Below is a small trained network, with its code and all its weights. Each question gives an input and a class and asks what happens when units are switched off, that is, made to give their printed mean instead of their output.

import numpy as np


def w(rows, s, z=0):
    codes = np.array(rows[::2]) - 128.0
    scale = np.full(codes.shape[1], s)
    scale[-1] = z or s
    return codes * scale


def f(y):
    return y / 2 * (1 + np.tanh(0.7978845608 * (y + 0.044715 * y**3)))


def log_softmax(a):
    a = a - a.max(-1, keepdims=True)
    return a - np.log(np.exp(a).sum(-1, keepdims=True))


def net(x, mask):
    res = np.array(x, float).reshape(1, 3) / 4 @ E
    y = f(res @ A[0][:, :-1].T + A[0][:, -1])
    res = res + np.where(mask, y, B[0][:, -1]) @ B[0][:, :-1]
    return log_softmax(res[-1] @ U[:, :-1].T + U[:, -1])


A, B = {}, {}
E = w([
[214,196,165,190,31],'x0',
[158,6,174,66,31],'x1',
[201,54,2,205,141],'x2',
],0.007)
A[0] = w([
[70,81,93,80,190,59],'neuron 0',
[70,187,185,82,119,65],'neuron 1',
[56,95,94,100,184,155],'neuron 2',
[57,101,97,105,209,62],'neuron 3',
[182,210,138,186,64,113],'neuron 4',
[79,94,105,95,200,112],'neuron 5',
[111,141,214,43,117,54],'neuron 6',
[64,164,202,112,136,29],'neuron 7',
[119,199,86,178,196,23],'neuron 8',
[69,174,194,91,117,66],'neuron 9',
[184,91,56,180,136,95],'neuron 10',
[161,77,71,185,157,74],'neuron 11',
[168,37,76,170,129,66],'neuron 12',
[151,105,54,143,123,36],'neuron 13',
[200,201,151,176,77,169],'neuron 14',
[185,167,154,175,66,202],'neuron 15',
[150,29,154,74,46,2],'neuron 16',
[102,254,86,180,211,11],'neuron 17',
],0.0086,0.0032)
B[0] = w([
[95,107,78,91,49,181],'neuron 0',
[161,169,56,164,88,203],'neuron 1',
[75,120,92,101,109,195],'neuron 2',
[100,98,86,94,90,187],'neuron 3',
[66,70,89,76,67,223],'neuron 4',
[87,101,113,102,76,183],'neuron 5',
[185,183,58,162,83,201],'neuron 6',
[165,171,84,137,83,185],'neuron 7',
[173,127,116,90,125,202],'neuron 8',
[161,192,63,166,83,199],'neuron 9',
[125,163,93,145,96,195],'neuron 10',
[155,183,55,178,82,182],'neuron 11',
[163,184,76,156,102,186],'neuron 12',
[168,180,59,148,69,152],'neuron 13',
[72,74,91,97,89,233],'neuron 14',
[58,78,102,97,100,223],'neuron 15',
[234,79,180,33,216,203],'neuron 16',
[243,69,183,1,195,254],'neuron 17',
],0.0096,0.0067)
U = w([
[210,102,147,63,159,125],'0',
[145,220,97,191,73,119],'1',
[2,83,118,101,80,83],'2',
[59,128,158,170,165,247],'3',
[102,161,189,207,191,91],'4',
[102,156,178,208,176,94],'5',
],0.012,0.015)

Each question gives the input, the list of numbers given to net, and the class t.
The units are the neurons (one row each of A and B). Each row of codes is followed by its name. A weight is (code - 128) times the scale printed after its matrix; where a second scale follows, it is the last column's (A, B and U).
mask holds one flag per neuron, in row order. A switched-off neuron (its flag False) gives its mean, the last column of its row in B, instead of its output. The means were averaged over made-up inputs and are rounded, as every weight is.
A unit's drop is (log p(t) with every unit on - log p(t) with that unit switched off) / (log p(t) with every unit on - log p(t) with every unit switched off).
unit that matters most: the unit with the biggest drop
k most important neurons: the k neurons with the biggest drops, biggest first
drop when u is switched off: that unit's drop, to one decimal
input [5,2,-6], class 1: unit that matters most : neuron 6
input [1,-5,-5], class 0: 2 most important neurons : (neuron 17; neuron 11)
input [-7,7,-8], class 1: 3 most important neurons : (neuron 6; neuron 17; neuron 9)
input [1,-5,5], class 0: 2 most important neurons : (neuron 17; neuron 9)
input [-3,2,4], class 1: 2 most important neurons : (neuron 17; neuron 12)
input [-8,-5,8], class 1: 3 most important neurons : (neuron 11; neuron 12; neuron 13)
input [-1,-2,4], class 1: 2 most important neurons : (neuron 16; neuron 17)
input [4,-4,0], class 0: 2 most important neurons : (neuron 17; neuron 2)
input [8,4,7], class 2: 2 most important neurons : (neuron 15; neuron 4)
input [8,6,-2], class 2: 2 most important neurons : (neuron 15; neuron 17)
input [4,-4,4], class 0: drop when neuron 0 is switched off : 0.3
input [3,-2,-3], class 3: drop when neuron 0 is switched off : 0.2
input [-5,6,-5], class 0: drop when neuron 16 is switched off : 1.9
input [1,1,2], class 3: drop when neuron 17 is switched off : 0.3
input [-2,-3,-1], class 3: unit that matters most : neuron 16
